Below are the code and all the weights of a small trained network. Each question names an input and a class and asks about switching units off, where a switched-off unit gives its printed mean instead of its output.

import numpy as np


def w(rows, s, z=0):
    codes = np.array(rows[::2]) - 128.0
    scale = np.full(codes.shape[1], s)
    scale[-1] = z or s
    return codes * scale


def f(y):
    return y / 2 * (1 + np.tanh(0.7978845608 * (y + 0.044715 * y**3)))


def log_softmax(a):
    a = a - a.max(-1, keepdims=True)
    return a - np.log(np.exp(a).sum(-1, keepdims=True))


def net(x, mask):
    res = np.array(x, float).reshape(1, 7) / 4 @ E
    y = f(res @ A[0][:, :-1].T + A[0][:, -1])
    res = res + np.where(mask, y, B[0][:, -1]) @ B[0][:, :-1]
    return log_softmax(res[-1] @ U[:, :-1].T + U[:, -1])


A, B = {}, {}
E = w([
[134,4,68,65,77,113,87],'x0',
[131,125,135,128,133,126,119],'x1',
[182,81,72,170,195,95,193],'x2',
[101,102,187,58,119,42,197],'x3',
[125,130,124,129,124,129,134],'x4',
[202,193,109,127,83,52,112],'x5',
[56,114,95,184,129,34,96],'x6',
],0.011)
A[0] = w([
[44,104,160,138,147,188,131,28],'N1',
[190,36,121,103,56,137,101,67],'N2',
[166,144,124,153,103,69,81,102],'N3',
[23,79,139,150,198,145,125,91],'N4',
[129,66,114,188,143,156,194,121],'N5',
[99,219,194,172,174,179,191,75],'N6',
[137,54,110,153,96,82,87,109],'N7',
[189,124,54,172,126,122,204,66],'N8',
[101,157,203,92,47,162,80,91],'N9',
[96,173,51,154,135,148,103,73],'N10',
[125,104,147,231,106,108,90,88],'N11',
[157,166,176,174,148,127,124,94],'N12',
[46,138,147,95,74,189,114,169],'N13',
[173,67,56,59,98,148,78,1],'N14',
[170,154,81,75,126,205,153,62],'N15',
[145,155,102,143,84,61,120,151],'N16',
[151,115,100,129,179,112,134,124],'N17',
[68,164,142,181,182,70,96,105],'N18',
[200,140,91,166,94,201,96,104],'N19',
[17,126,51,181,100,79,115,86],'N20',
[202,183,71,115,99,74,137,60],'N21',
[134,149,104,165,192,118,196,107],'N22',
[105,151,193,117,124,39,192,140],'N23',
[142,97,80,152,212,99,161,79],'N24',
[152,139,112,162,141,154,76,37],'N25',
[34,172,152,132,33,133,48,103],'N26',
[135,89,246,38,124,74,215,180],'N27',
[121,142,129,198,139,202,147,99],'N28',
[121,19,125,53,112,161,96,48],'N29',
[79,148,171,126,62,118,42,104],'N30',
[98,191,160,148,184,157,185,133],'N31',
[115,144,62,178,141,160,34,50],'N32',
[160,63,85,108,182,106,173,82],'N33',
[175,99,121,175,208,126,168,84],'N34',
[57,69,127,137,210,185,170,78],'N35',
[215,131,147,101,127,200,125,75],'N36',
[62,168,140,98,56,157,89,135],'N37',
[172,138,147,173,157,200,89,57],'N38',
[96,111,170,82,102,86,125,40],'N39',
[74,109,101,202,119,46,59,34],'N40',
[190,133,159,25,161,159,180,90],'N41',
[223,145,152,161,75,72,109,103],'N42',
[163,190,102,120,48,77,110,188],'N43',
[212,153,157,41,110,204,169,79],'N44',
[181,68,99,198,161,92,174,54],'N45',
[125,89,41,112,72,149,97,108],'N46',
[140,195,191,201,147,119,150,157],'N47',
],0.011,0.0015)
B[0] = w([
[143,182,107,102,142,155,63,195],'N1',
[162,116,123,86,52,169,163,213],'N2',
[118,143,83,76,144,191,96,184],'N3',
[109,176,72,63,185,161,67,218],'N4',
[168,171,169,145,151,110,81,195],'N5',
[174,103,110,98,54,144,145,250],'N6',
[151,94,124,117,105,159,162,207],'N7',
[176,152,144,173,155,115,121,197],'N8',
[179,142,202,178,158,128,154,208],'N9',
[75,89,110,139,104,90,127,179],'N10',
[115,100,82,121,138,110,151,180],'N11',
[155,108,99,96,71,135,123,179],'N12',
[149,144,197,152,142,116,77,199],'N13',
[148,102,122,124,50,155,142,219],'N14',
[112,83,115,126,213,107,143,186],'N15',
[116,139,130,103,178,138,97,189],'N16',
[133,153,164,174,131,138,149,161],'N17',
[106,56,148,82,133,198,199,202],'N18',
[31,125,105,163,118,25,94,210],'N19',
[90,82,132,91,207,191,194,234],'N20',
[154,193,100,103,162,162,53,202],'N21',
[140,124,164,142,106,136,144,192],'N22',
[66,116,111,144,98,68,120,212],'N23',
[148,149,182,179,158,143,141,203],'N24',
[95,99,118,163,78,51,100,170],'N25',
[195,116,157,172,154,106,129,229],'N26',
[51,128,104,184,98,2,91,248],'N27',
[100,132,116,118,110,118,115,194],'N28',
[156,148,93,95,71,132,142,231],'N29',
[163,162,177,171,150,143,170,205],'N30',
[155,106,113,70,25,138,149,215],'N31',
[82,128,74,183,105,20,124,216],'N32',
[155,122,175,150,110,90,109,207],'N33',
[148,154,178,153,116,125,122,199],'N34',
[140,192,148,70,151,146,19,227],'N35',
[80,46,121,113,213,167,201,199],'N36',
[186,156,178,198,153,131,137,197],'N37',
[93,130,110,136,113,75,148,195],'N38',
[110,119,138,153,102,81,145,174],'N39',
[123,69,113,104,179,173,196,236],'N40',
[67,104,107,128,227,138,164,208],'N41',
[133,179,94,83,146,149,46,198],'N42',
[118,190,129,90,169,170,78,209],'N43',
[128,67,105,111,205,174,152,227],'N44',
[197,149,170,177,136,102,135,210],'N45',
[141,124,90,110,53,122,142,206],'N46',
[154,71,129,72,40,158,156,221],'N47',
],0.0082,0.012)
U = w([
[166,116,120,75,28,141,174,57],'0',
[204,162,195,235,172,117,135,24],'1',
[58,85,109,105,226,148,208,226],'2',
[112,210,109,61,170,140,8,255],'3',
[8,127,102,201,97,51,110,114],'4',
],0.012,0.00069)

Each question gives the input, the list of numbers given to net, and the class t.
The units are the neurons (one row each of A and B). Each row of codes is followed by its name. A weight is (code - 128) times the scale printed after its matrix; where a second scale follows, it is the last column's (A, B and U).
mask holds one flag per neuron, in row order. A switched-off neuron (its flag False) gives its mean, the last column of its row in B, instead of its output. The means were averaged over made-up inputs and are rounded, as every weight is.
A unit's drop is (log p(t) with every unit on - log p(t) with that unit switched off) / (log p(t) with every unit on - log p(t) with every unit switched off).
The circuit of an input: a set's keep is (log p(t) with only the set's units on - log p(t) with every unit switched off) / (log p(t) with every unit on - log p(t) with every unit switched off). Starting from the 12 units with the biggest drops (on a tie, the unit counted first), units are removed one at a time, each time the one whose removal leaves the highest keep (on an exact tie, the one counted first), for as long as the keep stays at least 0.8.
units of the circuit, in order: the units of the circuit, biggest drop first
top k neurons: the k neurons with the biggest drops, biggest first
drop when u is switched off: that unit's drop, to one decimal
input [4,-5,0,-2,6,-1,5], class 2: units of the circuit, in order -> [N20]
input [1,-4,6,-8,3,6,6], class 4: top 2 neurons -> [N32; N19]
input [-4,-5,-5,2,6,0,6], class 2: top 2 neurons -> [N18; N20]
input [-6,2,0,-7,-8,-8,7], class 3: top 2 neurons -> [N35; N4]
input [-2,-6,-4,-3,-6,-4,2], class 1: top 2 neurons -> [N26; N37]
input [6,3,-5,-7,-8,4,5], class 4: top 4 neurons -> [N32; N19; N6; N47]
input [-3,7,-3,8,6,6,-2], class 4: top 2 neurons -> [N27; N23]
input [-3,0,3,-8,6,3,-8], class 2: top 2 neurons -> [N36; N44]
input [2,1,8,8,-5,1,0], class 1: top 2 neurons -> [N45; N24]
input [4,-5,-3,2,-3,8,7], class 3: top 3 neurons -> [N43; N42; N21]
input [-8,-6,3,-7,-8,-3,-6], class 0: top 3 neurons -> [N6; N31; N47]
input [-1,-6,-7,-5,0,-4,-8], class 2: top 3 neurons -> [N36; N44; N15]
input [0,-4,-7,1,-8,5,7], class 1: top 4 neurons -> [N26; N37; N30; N9]
input [-4,-1,1,6,-3,3,-3], class 4: units of the circuit, in order -> [N27]
input [-4,-5,-3,-3,-3,-2,-4], class 0: top 3 neurons -> [N6; N31; N20]
input [-6,-2,0,4,1,7,4], class 3: top 4 neurons -> [N43; N21; N42; N16]
input [6,3,3,-8,-3,6,-3], class 4: top 2 neurons -> [N19; N32]
input [2,4,-3,4,-1,8,7], class 3: drop when N21 is switched off -> 1.1
input [-7,-3,-6,-1,7,5,5], class 0: drop when N47 is switched off -> 0.3
input [0,-8,1,-8,3,-1,-6], class 4: units of the circuit, in order -> [N19]
input [4,-5,0,-2,-5,-5,-3], class 3: drop when N35 is switched off -> 0.4
input [-8,5,4,-7,5,4,-8], class 0: drop when N12 is switched off -> 0.3
